Here is a tiny trained network, its code and every weight. The questions are about switching its units off for an input and a target symbol, where a switched-off unit gives its printed mean instead of its output.

import numpy as np


def w(rows, s, z=0):
    codes = np.array(rows[::2]) - 128.0
    scale = np.full(codes.shape[1], s)
    scale[-1] = z or s
    return codes * scale


def norm(h):
    return h / np.sqrt((h * h).mean(-1, keepdims=True) + 1e-5)


def f(y):
    return y / 2 * (1 + np.tanh(0.7978845608 * (y + 0.044715 * y**3)))


def softmax(a):
    e = np.exp(a - a.max(-1, keepdims=True))
    return e / e.sum(-1, keepdims=True)


def log_softmax(a):
    a = a - a.max(-1, keepdims=True)
    return a - np.log(np.exp(a).sum(-1, keepdims=True))


def net(x, mask):
    ids = ['ΓΔΛΞβεηθμσψω'.index(c) for c in x.split()]
    T = len(ids)
    res = E[ids] + P[:T]
    q, k, v = (norm(res) @ M[0].T for M in (Q, K, V))
    z = softmax(np.where(np.tri(T) > 0, q @ k.T / 3**0.5, -1e9)) @ v
    res = res + np.where(mask[0], z, O[0][:, -1]) @ O[0][:, :-1]
    y = f(norm(res) @ A[0][:, :-1].T + A[0][:, -1])
    res = res + np.where(mask[1:13], y, B[0][:, -1]) @ B[0][:, :-1]
    return log_softmax(norm(res)[-1] @ U[:, :-1].T + U[:, -1])


Q, K, V, O, A, B = {}, {}, {}, {}, {}, {}
E = w([
[230,219,32],'Γ',
[152,123,55],'Δ',
[62,224,38],'Λ',
[151,185,111],'Ξ',
[30,156,66],'β',
[144,137,89],'ε',
[123,82,157],'η',
[154,91,140],'θ',
[122,116,123],'μ',
[157,87,144],'σ',
[198,29,137],'ψ',
[15,250,206],'ω',
],0.018)
P = w([
[251,2,89],'0',
[225,42,104],'1',
[225,55,116],'2',
[201,70,124],'3',
[173,79,126],'4',
[170,90,133],'5',
[162,90,132],'6',
[150,93,134],'7',
[145,95,141],'8',
[147,100,148],'9',
[138,98,144],'10',
[130,98,147],'11',
[126,93,156],'12',
],0.0038)
Q[0] = w([
[103,98,3],'head 0',
[220,140,168],'head 0',
[193,200,212],'head 0',
],0.014)
K[0] = w([
[71,240,123],'head 0',
[178,82,127],'head 0',
[250,30,81],'head 0',
],0.016)
V[0] = w([
[167,104,205],'head 0',
[253,6,227],'head 0',
[199,100,55],'head 0',
],0.0059)
O[0] = w([
[3,65,102,76],'head 0',
[36,128,116,169],'head 0',
[126,2,22,250],'head 0',
],0.0075,0.0019)
A[0] = w([
[141,141,133,23],'neuron 0',
[107,217,165,254],'neuron 1',
[108,241,22,113],'neuron 2',
[141,149,160,59],'neuron 3',
[203,103,167,85],'neuron 4',
[41,137,46,178],'neuron 5',
[122,165,99,37],'neuron 6',
[140,184,158,157],'neuron 7',
[188,108,43,171],'neuron 8',
[213,76,183,163],'neuron 9',
[121,206,71,174],'neuron 10',
[61,142,252,161],'neuron 11',
],0.014,0.0035)
B[0] = w([
[119,126,118,113],'neuron 0',
[111,240,130,170],'neuron 1',
[149,26,136,236],'neuron 2',
[98,149,143,117],'neuron 3',
[60,164,79,165],'neuron 4',
[113,179,118,225],'neuron 5',
[138,67,94,129],'neuron 6',
[109,173,177,149],'neuron 7',
[105,203,173,254],'neuron 8',
[31,46,66,199],'neuron 9',
[87,81,182,200],'neuron 10',
[137,254,117,164],'neuron 11',
],0.0083,0.0073)
U = w([
[210,97,115,220],'Γ',
[175,117,62,149],'Δ',
[190,134,185,254],'Λ',
[134,109,144,98],'Ξ',
[140,62,233,161],'β',
[136,154,72,108],'ε',
[89,132,148,83],'η',
[133,103,141,86],'θ',
[58,111,79,119],'μ',
[134,102,149,99],'σ',
[95,1,131,138],'ψ',
[72,185,184,163],'ω',
],0.016,0.0063)

Each question gives the input, a string of symbols that net reads in full, and the target symbol t.
The units are the heads (3 rows each of Q, K, V and O) and the neurons (one row each of A and B). Each row of codes is followed by its name. A weight is (code - 128) times the scale printed after its matrix; where a second scale follows, it is the last column's (O, A, B and U).
mask holds one flag per unit, heads first, then neurons. A switched-off unit (its flag False) gives its mean, the last column of its rows in O or B, instead of its output. The means were averaged over made-up inputs and are rounded, as every weight is.
A unit's drop is (log p(t) with every unit on - log p(t) with that unit switched off) / (log p(t) with every unit on - log p(t) with every unit switched off).
The circuit of an input: a set's keep is (log p(t) with only the set's units on - log p(t) with every unit switched off) / (log p(t) with every unit on - log p(t) with every unit switched off). Starting from the 12 units with the biggest drops (on a tie, the unit counted first), units are removed one at a time, each time the one whose removal leaves the highest keep (on an exact tie, the one counted first), for as long as the keep stays at least 0.8.
circuit, biggest first: the units of the circuit, biggest drop first
most important unit: the unit with the biggest drop
k most important neurons: the k neurons with the biggest drops, biggest first
drop of u: that unit's drop, to one decimal
input β Λ μ β β σ μ Λ, target Λ: most important unit : head 0
input ε η ψ σ β σ ψ β η Δ Γ Γ η, target μ: circuit, biggest first : (neuron 8; neuron 11; neuron 2; neuron 10)
input η ω η η β μ Γ η σ η η σ, target μ: circuit, biggest first : (head 0; neuron 10)
input Δ ω Ξ Λ η ψ μ Δ, target ω: 2 most important neurons : (neuron 8; neuron 4)
input Ξ μ Δ ψ η η Ξ Δ Λ, target Λ: 3 most important neurons : (neuron 9; neuron 2; neuron 1)
input ω η β μ η ψ Ξ θ η θ Γ η β, target ω: 2 most important neurons : (neuron 1; neuron 10)
input ψ η μ μ Λ η, target μ: circuit, biggest first : (neuron 2; head 0)
input β β σ Γ Γ Δ ψ ω β η Γ ε, target ω: circuit, biggest first : (head 0; neuron 9)
input β η β Λ ψ η Ξ Δ Δ η, target ω: circuit, biggest first : (head 0; neuron 11)
input η η η ψ θ θ, target μ: 2 most important neurons : (neuron 2; neuron 5)
input β Ξ σ Ξ η θ η θ, target μ: 4 most important neurons : (neuron 2; neuron 5; neuron 10; neuron 8)
input θ μ ψ ω Λ Ξ ω Λ Γ μ Λ σ Γ, target Γ: 4 most important neurons : (neuron 2; neuron 9; neuron 10; neuron 8)
input ψ ψ σ ω ε η η μ, target ω: drop of head 0 : 0.5
input θ η Δ Ξ ψ σ η ψ Ξ, target μ: drop of neuron 5 : 0.9
input η Δ β β Δ μ Δ Γ Ξ, target β: drop of neuron 9 : 0.2
